Below is a small trained network, with its code and all its weights. Each question gives an input and a target symbol and asks what happens when units are switched off, that is, made to give their printed mean instead of their output.

import numpy as np


def w(rows, s, z=0):
    codes = np.array(rows[::2]) - 128.0
    scale = np.full(codes.shape[1], s)
    scale[-1] = z or s
    return codes * scale


def norm(h):
    return h / np.sqrt((h * h).mean(-1, keepdims=True) + 1e-5)


def f(y):
    return y / 2 * (1 + np.tanh(0.7978845608 * (y + 0.044715 * y**3)))


def softmax(a):
    e = np.exp(a - a.max(-1, keepdims=True))
    return e / e.sum(-1, keepdims=True)


def log_softmax(a):
    a = a - a.max(-1, keepdims=True)
    return a - np.log(np.exp(a).sum(-1, keepdims=True))


def net(x, mask):
    ids = ['ΔΘΞΣΨαβγεμτφ'.index(c) for c in x.split()]
    T = len(ids)
    res = E[ids] + P[:T]
    r = norm(res)
    for j in range(2):
        rows = slice(3 * j, 3 * j + 3)
        q, k, v = (r @ M[0][rows].T for M in (Q, K, V))
        z = softmax(np.where(np.tri(T) > 0, q @ k.T / 3**0.5, -1e9)) @ v
        o = O[0][rows]
        res = res + np.where(mask[j], z, o[:, -1]) @ o[:, :-1]
    y = f(norm(res) @ A[0][:, :-1].T + A[0][:, -1])
    res = res + np.where(mask[2:6], y, B[0][:, -1]) @ B[0][:, :-1]
    return log_softmax(norm(res)[-1] @ U[:, :-1].T + U[:, -1])


Q, K, V, O, A, B = {}, {}, {}, {}, {}, {}
E = w([
[188,87,127,110,43],'Δ',
[163,151,178,192,113],'Θ',
[123,114,84,194,218],'Ξ',
[158,145,42,190,144],'Σ',
[58,156,71,156,138],'Ψ',
[72,18,177,111,47],'α',
[203,170,104,153,64],'β',
[119,98,63,109,132],'γ',
[81,134,133,212,180],'ε',
[74,87,151,131,154],'μ',
[124,246,100,59,14],'τ',
[162,59,223,123,30],'φ',
],0.013)
P = w([
[114,119,137,118,153],'0',
[106,163,130,89,123],'1',
[54,100,102,209,5],'2',
[107,155,128,97,134],'3',
[138,42,144,189,179],'4',
[110,154,130,99,134],'5',
[147,90,47,246,59],'6',
[106,154,129,100,140],'7',
],0.016)
Q[0] = w([
[168,175,187,71,121],'h0',
[61,64,142,57,149],'h0',
[118,252,173,77,178],'h0',
[136,45,137,172,70],'h1',
[115,136,163,8,145],'h1',
[54,108,184,166,151],'h1',
],0.03)
K[0] = w([
[128,187,148,108,58],'h0',
[103,102,152,36,141],'h0',
[93,253,117,116,126],'h0',
[137,37,157,153,116],'h1',
[87,181,124,50,80],'h1',
[105,120,194,130,197],'h1',
],0.03)
V[0] = w([
[105,133,140,20,230],'h0',
[6,187,84,201,138],'h0',
[130,29,61,85,199],'h0',
[192,175,25,190,119],'h1',
[128,104,28,50,76],'h1',
[208,170,166,124,223],'h1',
],0.018)
O[0] = w([
[94,170,77,105,200,55],'h0',
[3,130,119,185,78,206],'h0',
[72,110,122,47,194,136],'h0',
[140,79,62,87,84,124],'h1',
[107,103,111,49,169,155],'h1',
[127,93,53,205,126,3],'h1',
],0.017,0.0058)
A[0] = w([
[145,181,142,73,162,50],'n0',
[75,95,106,179,161,217],'n1',
[107,3,249,135,134,244],'n2',
[90,203,62,114,191,5],'n3',
],0.029,0.0027)
B[0] = w([
[113,128,95,156,130,219],'n0',
[170,83,91,148,165,224],'n1',
[140,121,4,163,141,254],'n2',
[157,144,219,97,93,204],'n3',
],0.036,0.012)
U = w([
[231,153,68,22,169,62],'Δ',
[161,143,176,228,79,105],'Θ',
[158,1,172,142,158,106],'Ξ',
[59,11,58,61,82,12],'Σ',
[9,79,142,143,112,139],'Ψ',
[61,230,57,145,234,96],'α',
[207,61,132,89,28,95],'β',
[107,110,133,12,172,248],'γ',
[55,117,135,233,141,101],'ε',
[147,175,199,162,195,253],'μ',
[84,175,69,100,42,185],'τ',
[232,231,128,164,182,96],'φ',
],0.0092,0.0042)

Each question gives the input, a string of symbols that net reads in full, and the target symbol t.
The units are the heads (3 rows each of Q, K, V and O) and the neurons (one row each of A and B). Each row of codes is followed by its name. A weight is (code - 128) times the scale printed after its matrix; where a second scale follows, it is the last column's (O, A, B and U).
mask holds one flag per unit, heads first, then neurons. A switched-off unit (its flag False) gives its mean, the last column of its rows in O or B, instead of its output. The means were averaged over made-up inputs and are rounded, as every weight is.
A unit's drop is (log p(t) with every unit on - log p(t) with that unit switched off) / (log p(t) with every unit on - log p(t) with every unit switched off).
The circuit of an input: a set's keep is (log p(t) with only the set's units on - log p(t) with every unit switched off) / (log p(t) with every unit on - log p(t) with every unit switched off). Starting from all 6 units, units are removed one at a time, each time the one whose removal leaves the highest keep (on an exact tie, the one counted first), for as long as the keep stays at least 0.8.
units of the circuit, in order: the units of the circuit, biggest drop first
unit that matters most: the unit with the biggest drop
top k neurons: the k neurons with the biggest drops, biggest first
heads that matter: for each layer, one digit per head in row order, 1 if its drop is at least 0.15 and else 0, layers parted by /
drop of u: that unit's drop, to one decimal
input τ τ φ Ξ γ ε Σ, target γ: top 2 neurons -> n2; n3
input γ β τ, target γ: units of the circuit, in order -> h0; n3
input μ α ε, target μ: units of the circuit, in order -> h0; n3; h1
input Δ φ τ, target Δ: units of the circuit, in order -> h0
input ε α τ α Ξ Σ Σ, target Ξ: units of the circuit, in order -> n2; n1
input α τ μ, target α: heads that matter -> 01
input β Σ β ε Θ γ τ, target Θ: units of the circuit, in order -> h1; n2
input Σ γ γ μ, target μ: heads that matter -> 11
input Σ β Θ, target Σ: units of the circuit, in order -> h1; h0
input Σ μ Θ Θ τ γ, target γ: units of the circuit, in order -> h1; h0; n3
input φ τ Ψ, target φ: units of the circuit, in order -> h0; h1
input ε τ τ Σ μ β β, target μ: units of the circuit, in order -> h0; n2; h1
input Σ Ψ Ψ, target Σ: top 2 neurons -> n2; n0
input α ε τ, target α: unit that matters most -> h1
input Δ α Ψ, target Δ: drop of h0 -> 0.7
input α τ α μ, target μ: drop of n3 -> 0.4
input Δ Ξ Θ α γ τ φ Θ, target Θ: drop of n2 -> 0.4
